Each row is followed by its group and then its class within the group.
.02,-.01,-.06,.14,.18,-.09,.14,.36,.19,.09,-.02,.13,.14,.16,-.07,-.10,.08,.30,-.05,.00,.03,-.07,.16,.07,-.15,.23,-.10,.19,.02,.13,-.01,-.13,-.04,-.11,-.32,-.28,-.06,.07,-.10,-.01,-.07,-.13,-.03,.13,.00,.03,.02,-.16,-.04,.04,.08,.06,.16,.24,.14,.11,-.03,-.08,.07,-.03,.06,.15,-.05,-.03,-.04,.00,-.06,.03,.15 : Q402:<98>
.08,-.10,-.25,.23,.12,-.13,.17,.10,.40,.19,-.04,.16,.13,.08,-.14,-.06,.06,.16,.06,.14,-.11,-.04,.07,-.01,-.27,.16,-.03,.08,-.09,.04,-.03,-.01,.03,.23,-.20,-.26,-.16,-.04,.09,.05,-.22,-.24,-.25,.10,.03,-.03,-.03,-.16,.08,-.03,.14,.10,.22,.20,.02,.17,-.10,-.06,.11,-.22,.10,.16,-.05,-.18,-.08,-.03,-.01,-.01,.30 : Q402:<95>
.05,.00,-.08,.04,.11,-.07,.33,.28,.19,.26,-.14,.15,-.04,-.22,-.04,-.11,-.09,.19,.14,.02,-.14,.03,.05,.29,-.30,.01,-.02,.37,.15,.09,-.03,-.04,-.03,.04,-.24,-.03,-.23,.10,.00,-.01,.00,.03,-.30,.12,-.16,.13,.11,-.21,-.04,.04,.15,-.05,.22,.39,.20,.06,.03,-.12,.10,.01,.03,.17,-.06,-.03,-.01,-.07,-.01,-.15,.19 : Q402:<98>
-.04,-.02,-.25,-.02,-.08,-.13,.35,.11,.12,.39,-.28,-.04,-.10,-.08,.18,-.09,.01,-.19,.10,.49,.13,-.07,.11,.00,.01,-.01,.03,.15,.06,.11,-.03,.00,.10,-.10,-.08,.27,-.19,-.03,.23,.01,.08,.16,-.17,.04,-.06,.06,.26,.02,-.24,.09,.14,-.09,.03,.25,-.13,.34,-.16,-.03,.19,-.50,-.04,.08,-.07,-.06,-.04,-.11,.09,.01,.00 : Q741:<92>
.02,-.03,-.05,.12,.07,-.18,.07,.14,.26,.24,-.18,.17,-.01,.07,-.09,-.15,.10,.14,-.12,.21,.16,-.01,.14,.16,-.10,.05,.01,.12,-.02,.20,-.04,-.01,-.02,.17,-.31,-.11,.01,-.02,.00,.11,-.10,-.18,-.05,.22,.00,-.06,.06,-.09,.14,.10,.04,-.02,.11,.28,.10,.29,.00,.00,.03,-.07,.07,.18,.03,-.02,.00,-.05,.00,.17,.18 : Q402:<95>
.03,-.04,-.06,.08,.08,-.29,.21,.31,.19,.22,-.03,.11,.02,.11,-.10,-.09,.06,.38,.10,.11,-.17,-.20,.07,.21,-.16,-.05,-.02,.18,.16,.19,-.05,.10,-.05,-.12,-.34,-.25,-.19,.07,.09,.02,-.03,.02,-.17,.22,-.03,.00,.01,-.26,.03,.08,.02,-.05,.23,.26,.23,.27,.01,-.07,.05,.02,.09,.16,.01,.11,.03,.04,-.10,.04,.35 : Q402:<82>
.07,-.04,-.14,.16,.13,-.12,.23,.17,.32,.23,-.09,.05,.01,-.02,-.14,-.03,-.07,.23,.14,.00,-.08,.01,.04,.06,-.19,.06,-.09,.25,-.01,.12,-.04,.05,-.02,.15,-.20,-.18,-.17,-.03,.01,.16,-.08,-.09,-.24,.13,-.14,.07,.02,-.15,.08,.00,.15,.02,.26,.32,.20,.10,.02,-.07,.18,-.04,.01,.10,-.01,-.15,-.02,.01,.00,.00,.24 : Q402:<98>
-.03,.04,-.13,.03,-.07,-.13,.17,.01,.12,.30,-.16,-.04,-.08,-.05,.05,-.29,-.04,-.28,.09,.38,.05,-.05,.19,-.09,.13,.06,.07,.17,.00,.00,-.04,.30,.05,-.15,-.16,.40,-.09,.11,.20,-.03,.08,.14,-.11,.17,-.02,.05,.23,.00,-.24,.03,.23,-.04,.03,.09,-.28,.18,-.20,-.04,.09,-.36,-.04,.14,-.08,-.07,-.16,-.07,.08,.01,.05 : Q741:<92>
.02,-.05,-.07,.02,-.03,-.15,.27,.05,.27,.40,-.20,.05,-.05,.08,.13,-.31,.20,-.17,.01,.68,.01,-.14,.12,-.13,.08,.10,.08,.09,-.01,.17,.00,.10,.12,.01,-.09,.20,-.19,-.10,.27,.03,.17,.04,-.02,.24,.00,.04,.17,.11,-.11,.13,.07,-.05,-.02,.23,-.30,.54,-.27,.01,.10,-.37,.03,.33,-.14,-.11,-.22,-.02,.10,.13,.10 : Q741:<90>
-.04,-.08,-.23,-.05,.02,-.14,.26,.08,.21,.31,-.17,.06,-.08,.16,.22,-.36,-.01,.03,.20,.47,.08,.00,.17,-.06,.18,.12,.10,.15,-.01,.07,-.04,.20,.07,.08,-.36,.12,-.17,.04,.33,.01,.13,.13,-.11,.27,-.12,.04,.16,.00,-.31,.15,.12,.03,-.06,.08,-.30,.28,-.16,.00,.10,-.35,.06,.05,-.18,.00,-.14,-.18,.11,.20,.06 : Q741:<90>
